Here is a tiny trained network, its code and every weight. The questions are about switching its units off for an input and a target symbol, where a switched-off unit gives its printed mean instead of its output.

import numpy as np


def w(rows, s, z=0):
    codes = np.array(rows[::2]) - 128.0
    scale = np.full(codes.shape[1], s)
    scale[-1] = z or s
    return codes * scale


def norm(h):
    return h / np.sqrt((h * h).mean(-1, keepdims=True) + 1e-5)


def f(y):
    return np.maximum(y, 0)


def softmax(a):
    e = np.exp(a - a.max(-1, keepdims=True))
    return e / e.sum(-1, keepdims=True)


def log_softmax(a):
    a = a - a.max(-1, keepdims=True)
    return a - np.log(np.exp(a).sum(-1, keepdims=True))


def net(x, mask):
    ids = ['ΓΔΘΠΦΩαβεζλμ'.index(c) for c in x.split()]
    T = len(ids)
    res = E[ids] + P[:T]
    u = 0
    for l in range(2):
        q, k, v = (norm(res) @ M[l].T for M in (Q, K, V))
        z = softmax(np.where(np.tri(T) > 0, q @ k.T / 2**0.5, -1e9)) @ v
        res = res + np.where(mask[u], z, O[l][:, -1]) @ O[l][:, :-1]
        u += 1
        y = f(norm(res) @ A[l][:, :-1].T + A[l][:, -1])
        res = res + np.where(mask[u : u + 8], y, B[l][:, -1]) @ B[l][:, :-1]
        u += 8
    return log_softmax(norm(res)[-1] @ U[:, :-1].T + U[:, -1])


Q, K, V, O, A, B = {}, {}, {}, {}, {}, {}
E = w([
[100,159,64,72],'Γ',
[35,122,46,124],'Δ',
[87,221,113,121],'Θ',
[110,158,148,153],'Π',
[145,100,12,155],'Φ',
[103,222,102,128],'Ω',
[252,162,142,2],'α',
[43,137,110,122],'β',
[21,189,191,126],'ε',
[21,193,133,85],'ζ',
[86,207,191,148],'λ',
[189,138,154,247],'μ',
],0.02)
P = w([
[23,129,77,255],'0',
[45,174,142,222],'1',
[124,166,91,140],'2',
[126,170,92,129],'3',
[174,185,59,125],'4',
[165,196,82,108],'5',
[190,190,58,119],'6',
[174,204,96,100],'7',
[189,197,80,95],'8',
[190,201,93,89],'9',
[222,227,75,92],'10',
],0.0074)
Q[0] = w([
[101,254,130,80],'0.h1',
[140,82,167,133],'0.h1',
],0.025)
K[0] = w([
[201,152,103,6],'0.h1',
[101,80,203,162],'0.h1',
],0.023)
V[0] = w([
[246,184,207,24],'0.h1',
[254,9,147,171],'0.h1',
],0.0072)
O[0] = w([
[79,144,246,96,150],'0.h1',
[159,98,120,107,1],'0.h1',
],0.013,0.0079)
A[0] = w([
[221,153,116,82,98],'0.n1',
[120,134,131,251,117],'0.n2',
[79,104,71,160,39],'0.n3',
[156,116,118,55,137],'0.n4',
[131,91,152,68,132],'0.n5',
[92,171,102,126,155],'0.n6',
[215,79,149,55,3],'0.n7',
[85,99,80,65,125],'0.n8',
],0.024,0.0028)
B[0] = w([
[169,83,188,207,150],'0.n1',
[179,223,85,68,209],'0.n2',
[74,129,89,24,197],'0.n3',
[203,115,106,107,146],'0.n4',
[149,217,99,147,150],'0.n5',
[94,196,89,158,253],'0.n6',
[254,129,194,75,141],'0.n7',
[160,107,115,186,173],'0.n8',
],0.027,0.014)
Q[1] = w([
[34,194,134,90],'1.h1',
[252,231,74,36],'1.h1',
],0.026)
K[1] = w([
[61,207,234,118],'1.h1',
[252,130,243,219],'1.h1',
],0.025)
V[1] = w([
[106,77,192,27],'1.h1',
[100,132,3,144],'1.h1',
],0.024)
O[1] = w([
[140,232,169,45,2],'1.h1',
[106,248,135,228,208],'1.h1',
],0.015,0.014)
A[1] = w([
[84,186,154,176,108],'1.n1',
[152,112,174,54,34],'1.n2',
[3,148,91,177,4],'1.n3',
[174,129,102,214,85],'1.n4',
[116,104,219,169,31],'1.n5',
[71,100,133,55,93],'1.n6',
[23,130,112,115,150],'1.n7',
[46,158,212,149,140],'1.n8',
],0.02,0.0033)
B[1] = w([
[180,131,62,150,216],'1.n1',
[117,153,109,182,158],'1.n2',
[251,138,123,141,250],'1.n3',
[127,99,191,188,185],'1.n4',
[111,88,192,175,130],'1.n5',
[108,137,133,204,148],'1.n6',
[136,204,188,97,192],'1.n7',
[114,93,86,21,162],'1.n8',
],0.031,0.017)
U = w([
[135,249,50,150,184],'Γ',
[177,170,166,172,253],'Δ',
[140,116,110,210,102],'Θ',
[78,128,176,207,185],'Π',
[90,105,26,32,132],'Φ',
[107,122,113,116,37],'Ω',
[203,119,197,22,149],'α',
[114,123,121,120,20],'β',
[75,173,152,26,107],'ε',
[109,122,121,129,4],'ζ',
[62,148,220,127,185],'λ',
[106,132,119,122,6],'μ',
],0.013,0.0066)

Each question gives the input, a string of symbols that net reads in full, and the target symbol t.
The units are the heads (2 rows each of Q, K, V and O) and the neurons (one row each of A and B). Each row of codes is followed by its name. A weight is (code - 128) times the scale printed after its matrix; where a second scale follows, it is the last column's (O, A, B and U).
mask holds one flag per unit, layer by layer, with each layer's heads first. A switched-off unit (its flag False) gives its mean, the last column of its rows in O or B, instead of its output. The means were averaged over made-up inputs and are rounded, as every weight is.
A unit's drop is (log p(t) with every unit on - log p(t) with that unit switched off) / (log p(t) with every unit on - log p(t) with every unit switched off).
The circuit of an input: a set's keep is (log p(t) with only the set's units on - log p(t) with every unit switched off) / (log p(t) with every unit on - log p(t) with every unit switched off). Starting from the 12 units with the biggest drops (on a tie, the unit counted first), units are removed one at a time, each time the one whose removal leaves the highest keep (on an exact tie, the one counted first), for as long as the keep stays at least 0.8.
circuit, biggest first: the units of the circuit, biggest drop first
k most important neurons: the k neurons with the biggest drops, biggest first
top k neurons in layer l: the k neurons of layer l with the biggest drops, biggest first
drop when u is switched off: that unit's drop, to one decimal
input Φ α β β, target α: circuit, biggest first	(0.h1; 0.n6; 1.h1)
input ζ Φ μ Δ Δ α μ Δ, target Δ: circuit, biggest first	(0.h1; 0.n2; 1.n3)
input Δ α Ω ζ, target α: top 3 neurons in layer 0	(0.n2; 0.n3; 0.n6)
input Δ λ ε α Ω Ω Γ Γ Γ α, target α: circuit, biggest first	(1.h1; 0.n7)
input ε μ α Ω, target α: top 3 neurons in layer 0	(0.n2; 0.n3; 0.n6)
input Ω Φ Γ Δ α Θ, target α: circuit, biggest first	(0.h1; 1.h1; 0.n6)
input Θ α ε, target ε: 2 most important neurons	(1.n8; 0.n6)
input λ Γ Γ Φ Δ ε α Ω, target α: top 2 neurons in layer 0	(0.n4; 0.n2)
input Γ β Φ α Φ Θ λ Θ Π ε, target ε: top 3 neurons in layer 1	(1.n8; 1.n3; 1.n4)
input μ β α λ Δ, target Δ: 4 most important neurons	(0.n2; 0.n3; 0.n7; 0.n5)
input Φ Θ Γ λ Φ Δ Δ ε Φ α Θ, target α: 4 most important neurons	(0.n7; 0.n4; 0.n2; 0.n3)
input Θ Γ Δ α λ Φ μ Θ Δ Δ λ, target λ: 3 most important neurons	(0.n6; 1.n3; 1.n1)
input α μ Π Π, target Π: top 4 neurons in layer 1	(1.n6; 1.n3; 1.n2; 1.n1)
input α μ ε ζ Π, target Π: 4 most important neurons	(0.n6; 0.n3; 1.n6; 0.n2)
input ε Γ Ω Ω α Θ Ω ζ β, target α: top 4 neurons in layer 0	(0.n2; 0.n6; 0.n3; 0.n8)
input λ Γ α, target α: top 2 neurons in layer 0	(0.n7; 0.n6)
input Θ μ Φ λ Π Φ λ Φ, target Θ: most important neuron	(0.n1)
input Ω Θ ζ ε Δ μ Γ Φ α Γ Φ, target Φ: most important neuron	(1.n3)
input Π α ζ Γ Φ Γ Θ ε Θ, target ε: top 3 neurons in layer 0	(0.n6; 0.n2; 0.n8)
input α Θ Φ, target Φ: drop when 1.n3 is switched off	0.2
input ε α μ Δ Π Δ λ, target λ: drop when 1.n1 is switched off	0.3
input μ Φ α ζ, target α: drop when 0.n6 is switched off	0.2
